Here is a tiny trained network, its code and every weight. The questions are about switching its units off for an input and a class, where a switched-off unit gives its printed mean instead of its output.

import numpy as np


def w(rows, s, z=0):
    codes = np.array(rows[::2]) - 128.0
    scale = np.full(codes.shape[1], s)
    scale[-1] = z or s
    return codes * scale


def f(y):
    return np.maximum(y, 0)


def log_softmax(a):
    a = a - a.max(-1, keepdims=True)
    return a - np.log(np.exp(a).sum(-1, keepdims=True))


def net(x, mask):
    res = np.array(x, float).reshape(1, 4) / 4 @ E
    y = f(res @ A[0][:, :-1].T + A[0][:, -1])
    res = res + np.where(mask, y, B[0][:, -1]) @ B[0][:, :-1]
    return log_softmax(res[-1] @ U[:, :-1].T + U[:, -1])


A, B = {}, {}
E = w([
[171,99,198,93,117,68],'x0',
[34,7,122,143,106,106],'x1',
[93,111,117,44,197,134],'x2',
[156,126,94,122,121,120],'x3',
],0.014)
A[0] = w([
[146,144,157,131,160,152,170],'N1',
[62,184,54,168,117,210,142],'N2',
[197,156,113,110,66,116,40],'N3',
[75,102,130,106,124,62,89],'N4',
[157,197,133,168,142,188,130],'N5',
[189,200,158,97,145,116,111],'N6',
[76,90,86,174,103,103,73],'N7',
[110,124,193,168,189,164,64],'N8',
[84,116,105,9,197,124,130],'N9',
[152,131,137,216,20,128,107],'N10',
[162,128,205,79,96,52,87],'N11',
[140,127,149,222,36,126,137],'N12',
[118,120,57,124,181,86,119],'N13',
[148,110,142,200,71,129,126],'N14',
[122,145,127,158,100,163,25],'N15',
[176,91,205,91,95,84,96],'N16',
[52,73,107,149,81,89,65],'N17',
[131,103,129,129,181,103,2],'N18',
[99,111,111,179,202,153,145],'N19',
[113,53,98,143,90,103,118],'N20',
[121,58,131,133,57,55,85],'N21',
],0.012,0.0066)
B[0] = w([
[150,170,134,176,159,141,172],'N1',
[90,51,61,42,2,31,249],'N2',
[116,166,147,123,141,103,175],'N3',
[136,176,158,187,153,162,174],'N4',
[86,161,70,193,149,117,223],'N5',
[90,180,93,176,193,222,224],'N6',
[68,186,110,214,129,129,190],'N7',
[167,131,134,141,102,196,140],'N8',
[203,57,239,82,173,211,228],'N9',
[200,67,207,85,157,165,224],'N10',
[68,110,31,99,58,28,195],'N11',
[215,83,182,70,141,173,225],'N12',
[136,116,129,107,152,158,165],'N13',
[200,56,185,97,186,206,194],'N14',
[110,121,99,121,107,115,148],'N15',
[71,99,38,67,26,49,191],'N16',
[84,208,94,179,151,143,206],'N17',
[219,96,143,64,140,111,134],'N18',
[120,125,97,80,107,109,180],'N19',
[96,191,136,168,146,171,193],'N20',
[73,139,117,179,128,135,189],'N21',
],0.0099,0.015)
U = w([
[187,50,203,112,183,158,157],'0',
[96,71,61,123,58,43,179],'1',
[128,201,116,253,169,142,1],'2',
],0.012,0.0036)

Each question gives the input, the list of numbers given to net, and the class t.
The units are the neurons (one row each of A and B). Each row of codes is followed by its name. A weight is (code - 128) times the scale printed after its matrix; where a second scale follows, it is the last column's (A, B and U).
mask holds one flag per neuron, in row order. A switched-off neuron (its flag False) gives its mean, the last column of its row in B, instead of its output. The means were averaged over made-up inputs and are rounded, as every weight is.
A unit's drop is (log p(t) with every unit on - log p(t) with that unit switched off) / (log p(t) with every unit on - log p(t) with every unit switched off).
The circuit of an input: a set's keep is (log p(t) with only the set's units on - log p(t) with every unit switched off) / (log p(t) with every unit on - log p(t) with every unit switched off). Starting from the 12 units with the biggest drops (on a tie, the unit counted first), units are removed one at a time, each time the one whose removal leaves the highest keep (on an exact tie, the one counted first), for as long as the keep stays at least 0.8.
units of the circuit, in order: the units of the circuit, biggest drop first
k most important neurons: the k neurons with the biggest drops, biggest first
drop when u is switched off: that unit's drop, to one decimal
input [7,-4,5,-2], class 1: 2 most important neurons -> N11, N16
input [4,-2,-3,-5], class 1: 2 most important neurons -> N9, N11
input [1,7,-6,-4], class 2: 2 most important neurons -> N17, N7
input [-6,-6,3,-1], class 1: units of the circuit, in order -> N2
input [8,5,5,-3], class 1: 2 most important neurons -> N16, N11
input [-7,5,-7,-4], class 0: 2 most important neurons -> N10, N12
input [-6,7,4,8], class 2: 4 most important neurons -> N17, N20, N7, N16
input [-7,-3,-7,8], class 0: 3 most important neurons -> N10, N12, N14
input [0,5,5,6], class 0: 2 most important neurons -> N9, N5
input [-4,6,-6,-5], class 0: 4 most important neurons -> N12, N10, N14, N5
input [5,-7,6,1], class 2: 4 most important neurons -> N6, N2, N10, N12
input [6,-8,6,7], class 2: drop when N6 is switched off -> 1.1
input [7,-1,-4,-7], class 1: drop when N11 is switched off -> 0.8
input [-3,-4,-6,-7], class 0: drop when N3 is switched off -> 0.0
input [7,5,2,-7], class 1: units of the circuit, in order -> N16
